Below is a small trained network, with its code and all its weights. Each question gives an input and a target symbol and asks what happens when units are switched off, that is, made to give their printed mean instead of their output.

import numpy as np


def w(rows, s, z=0):
    codes = np.array(rows[::2]) - 128.0
    scale = np.full(codes.shape[1], s)
    scale[-1] = z or s
    return codes * scale


def norm(h):
    return h / np.sqrt((h * h).mean(-1, keepdims=True) + 1e-5)


def f(y):
    return np.maximum(y, 0)


def softmax(a):
    e = np.exp(a - a.max(-1, keepdims=True))
    return e / e.sum(-1, keepdims=True)


def log_softmax(a):
    a = a - a.max(-1, keepdims=True)
    return a - np.log(np.exp(a).sum(-1, keepdims=True))


def net(x, mask):
    ids = ['γεηπσψ'.index(c) for c in x.split()]
    T = len(ids)
    res = E[ids] + P[:T]
    q, k, v = (norm(res) @ M[0].T for M in (Q, K, V))
    z = softmax(np.where(np.tri(T) > 0, q @ k.T / 2**0.5, -1e9)) @ v
    res = res + np.where(mask[0], z, O[0][:, -1]) @ O[0][:, :-1]
    y = f(norm(res) @ A[0][:, :-1].T + A[0][:, -1])
    res = res + np.where(mask[1:25], y, B[0][:, -1]) @ B[0][:, :-1]
    return log_softmax(norm(res)[-1] @ U[:, :-1].T + U[:, -1])


Q, K, V, O, A, B = {}, {}, {}, {}, {}, {}
E = w([
[221,138,96,142],'γ',
[234,148,146,203],'ε',
[56,127,116,198],'η',
[90,43,59,3],'π',
[99,37,164,184],'σ',
[39,64,91,173],'ψ',
],0.011)
P = w([
[101,225,184,139],'0',
[140,148,161,143],'1',
[138,131,8,159],'2',
[61,131,193,158],'3',
[186,98,194,80],'4',
[134,107,14,133],'5',
[78,114,160,95],'6',
[197,114,185,86],'7',
[172,141,42,200],'8',
[103,182,167,148],'9',
],0.012)
Q[0] = w([
[195,68,29,142],'head 0',
[163,162,244,21],'head 0',
],0.011)
K[0] = w([
[157,248,194,47],'head 0',
[196,13,110,127],'head 0',
],0.011)
V[0] = w([
[125,224,129,1],'head 0',
[171,183,64,176],'head 0',
],0.0092)
O[0] = w([
[50,187,201,75,2],'head 0',
[132,248,133,93,44],'head 0',
],0.017,0.00036)
A[0] = w([
[220,148,97,114,225],'neuron 0',
[139,128,212,203,46],'neuron 1',
[118,156,127,202,93],'neuron 2',
[176,51,158,124,108],'neuron 3',
[103,95,159,29,89],'neuron 4',
[77,128,163,71,85],'neuron 5',
[33,83,127,61,153],'neuron 6',
[100,126,63,71,197],'neuron 7',
[68,73,72,139,155],'neuron 8',
[209,194,66,199,121],'neuron 9',
[212,111,114,124,137],'neuron 10',
[38,98,54,164,3],'neuron 11',
[122,165,35,83,151],'neuron 12',
[115,155,39,145,13],'neuron 13',
[156,94,44,158,171],'neuron 14',
[145,35,123,180,29],'neuron 15',
[83,67,131,181,119],'neuron 16',
[16,99,92,159,104],'neuron 17',
[68,126,73,129,102],'neuron 18',
[140,205,226,80,155],'neuron 19',
[100,62,107,150,148],'neuron 20',
[146,73,65,153,116],'neuron 21',
[110,127,28,238,182],'neuron 22',
[251,75,142,113,248],'neuron 23',
],0.012,0.0037)
B[0] = w([
[81,97,148,120,203],'neuron 0',
[119,101,201,158,148],'neuron 1',
[176,73,130,82,159],'neuron 2',
[117,179,176,155,193],'neuron 3',
[129,70,105,143,179],'neuron 4',
[105,92,110,145,169],'neuron 5',
[98,96,174,152,204],'neuron 6',
[170,140,234,147,182],'neuron 7',
[83,110,151,136,211],'neuron 8',
[128,97,194,92,210],'neuron 9',
[78,146,123,117,188],'neuron 10',
[157,98,143,46,173],'neuron 11',
[127,177,108,170,173],'neuron 12',
[156,143,254,144,154],'neuron 13',
[178,58,109,149,233],'neuron 14',
[100,173,125,167,211],'neuron 15',
[109,113,55,122,195],'neuron 16',
[203,123,102,73,190],'neuron 17',
[195,174,112,103,162],'neuron 18',
[124,88,58,128,193],'neuron 19',
[79,103,90,156,206],'neuron 20',
[113,151,100,121,217],'neuron 21',
[169,60,106,110,254],'neuron 22',
[66,204,63,135,244],'neuron 23',
],0.0085,0.0092)
U = w([
[76,211,80,128,253],'γ',
[151,162,192,146,123],'ε',
[162,126,121,110,79],'η',
[27,108,205,187,200],'π',
[76,130,96,252,55],'σ',
[125,107,76,144,103],'ψ',
],0.013,0.0041)

Each question gives the input, a string of symbols that net reads in full, and the target symbol t.
The units are the heads (2 rows each of Q, K, V and O) and the neurons (one row each of A and B). Each row of codes is followed by its name. A weight is (code - 128) times the scale printed after its matrix; where a second scale follows, it is the last column's (O, A, B and U).
mask holds one flag per unit, heads first, then neurons. A switched-off unit (its flag False) gives its mean, the last column of its rows in O or B, instead of its output. The means were averaged over made-up inputs and are rounded, as every weight is.
A unit's drop is (log p(t) with every unit on - log p(t) with that unit switched off) / (log p(t) with every unit on - log p(t) with every unit switched off).
The circuit of an input: a set's keep is (log p(t) with only the set's units on - log p(t) with every unit switched off) / (log p(t) with every unit on - log p(t) with every unit switched off). Starting from the 12 units with the biggest drops (on a tie, the unit counted first), units are removed one at a time, each time the one whose removal leaves the highest keep (on an exact tie, the one counted first), for as long as the keep stays at least 0.8.
circuit, biggest first: the units of the circuit, biggest drop first
unit that matters most: the unit with the biggest drop
top k neurons: the k neurons with the biggest drops, biggest first
drop when u is switched off: that unit's drop, to one decimal
input π σ σ ε ψ π π η γ, target π: circuit, biggest first : head 0
input ψ γ γ ε, target ε: circuit, biggest first : head 0; neuron 9
input ψ γ π γ ψ η σ η, target σ: circuit, biggest first : head 0; neuron 15; neuron 23
input η ε ψ π γ π, target η: circuit, biggest first : neuron 7; neuron 18; head 0; neuron 13
input π σ ψ ψ η, target σ: circuit, biggest first : head 0; neuron 23
input σ π ε π π ε σ γ π γ, target π: top 2 neurons : neuron 9; neuron 0
input η π γ, target η: circuit, biggest first : neuron 9; head 0; neuron 13
input γ ε γ ε σ ε π ε ε γ, target ε: circuit, biggest first : neuron 9; head 0
input η π η π γ σ, target η: circuit, biggest first : head 0; neuron 11; neuron 17
input π π ε ψ ε, target π: circuit, biggest first : neuron 0; neuron 17
input ε ψ σ ψ ε, target σ: top 2 neurons : neuron 23; neuron 0
input ε γ ε π π ε, target ε: top 2 neurons : neuron 9; neuron 13
input ε π σ π π ψ, target ε: top 2 neurons : neuron 13; neuron 7
input ε σ σ ψ γ π, target ε: unit that matters most : neuron 7
input η ψ π σ π ε η ε γ, target η: top 2 neurons : neuron 9; neuron 20
input γ ψ ψ, target γ: drop when head 0 is switched off : 1.6
input γ σ π, target γ: drop when head 0 is switched off : 2.3
input π π ψ, target π: drop when neuron 20 is switched off : 0.0
